Below is a small trained network, with its code and all its weights. Each question gives an input and a class and asks what happens when units are switched off, that is, made to give their printed mean instead of their output.

import numpy as np


def w(rows, s, z=0):
    codes = np.array(rows[::2]) - 128.0
    scale = np.full(codes.shape[1], s)
    scale[-1] = z or s
    return codes * scale


def f(y):
    return np.maximum(y, 0)


def log_softmax(a):
    a = a - a.max(-1, keepdims=True)
    return a - np.log(np.exp(a).sum(-1, keepdims=True))


def net(x, mask):
    res = np.array(x, float).reshape(1, 3) / 4 @ E
    y = f(res @ A[0][:, :-1].T + A[0][:, -1])
    res = res + np.where(mask, y, B[0][:, -1]) @ B[0][:, :-1]
    return log_softmax(res[-1] @ U[:, :-1].T + U[:, -1])


A, B = {}, {}
E = w([
[180,205,143,207,103,110,198],'x0',
[37,141,212,152,96,62,84],'x1',
[200,7,156,122,182,120,143],'x2',
],0.013)
A[0] = w([
[35,188,186,148,125,118,121,180],'neuron 1',
[147,54,147,148,137,121,132,3],'neuron 2',
[211,84,173,136,125,120,129,252],'neuron 3',
[174,148,73,116,132,134,129,147],'neuron 4',
[3,136,130,103,127,123,110,161],'neuron 5',
[113,100,112,81,122,119,132,64],'neuron 6',
[136,172,191,211,124,108,147,204],'neuron 7',
],0.02,0.002)
B[0] = w([
[93,116,77,82,47,13,168,254],'neuron 1',
[155,39,141,24,97,93,143,205],'neuron 2',
[155,64,139,171,190,106,157,230],'neuron 3',
[176,138,57,118,105,194,175,195],'neuron 4',
[7,114,70,173,124,107,59,240],'neuron 5',
[137,128,171,144,146,200,97,170],'neuron 6',
[173,215,208,160,138,77,98,226],'neuron 7',
],0.019,0.021)
U = w([
[69,81,119,135,155,175,63,119],'0',
[166,196,201,137,111,77,145,106],'1',
[106,138,165,107,158,127,171,47],'2',
[154,138,68,128,135,185,172,253],'3',
[150,2,154,119,200,102,160,164],'4',
[56,109,87,161,99,58,120,146],'5',
[159,137,129,196,179,112,193,50],'6',
],0.012,0.0048)

Each question gives the input, the list of numbers given to net, and the class t.
The units are the neurons (one row each of A and B). Each row of codes is followed by its name. A weight is (code - 128) times the scale printed after its matrix; where a second scale follows, it is the last column's (A, B and U).
mask holds one flag per neuron, in row order. A switched-off neuron (its flag False) gives its mean, the last column of its row in B, instead of its output. The means were averaged over made-up inputs and are rounded, as every weight is.
A unit's drop is (log p(t) with every unit on - log p(t) with that unit switched off) / (log p(t) with every unit on - log p(t) with every unit switched off).
The circuit of an input: a set's keep is (log p(t) with only the set's units on - log p(t) with every unit switched off) / (log p(t) with every unit on - log p(t) with every unit switched off). Starting from all 7 units, units are removed one at a time, each time the one whose removal leaves the highest keep (on an exact tie, the one counted first), for as long as the keep stays at least 0.8.
units of the circuit, in order: the units of the circuit, biggest drop first
unit that matters most: the unit with the biggest drop
top k neurons: the k neurons with the biggest drops, biggest first
drop when u is switched off: that unit's drop, to one decimal
input [4,7,2], class 1: units of the circuit, in order	neuron 7
input [-6,-2,1], class 0: units of the circuit, in order	neuron 3; neuron 1
input [7,-1,4], class 6: units of the circuit, in order	neuron 3; neuron 7
input [-5,1,2], class 0: top 2 neurons	neuron 1; neuron 3
input [3,1,-2], class 1: top 2 neurons	neuron 5; neuron 7
input [0,-1,1], class 4: top 2 neurons	neuron 5; neuron 7
input [7,-2,4], class 6: top 2 neurons	neuron 7; neuron 3
input [8,-7,3], class 6: top 2 neurons	neuron 3; neuron 4
input [-7,-5,-8], class 0: top 2 neurons	neuron 1; neuron 6
input [0,-5,1], class 3: top 2 neurons	neuron 4; neuron 2
input [8,-2,-1], class 1: drop when neuron 7 is switched off	0.2
input [7,-1,-7], class 1: drop when neuron 7 is switched off	0.4
input [5,-8,0], class 3: drop when neuron 4 is switched off	0.3
input [-2,8,7], class 4: unit that matters most	neuron 2
input [1,-1,-2], class 1: drop when neuron 1 is switched off	0.2
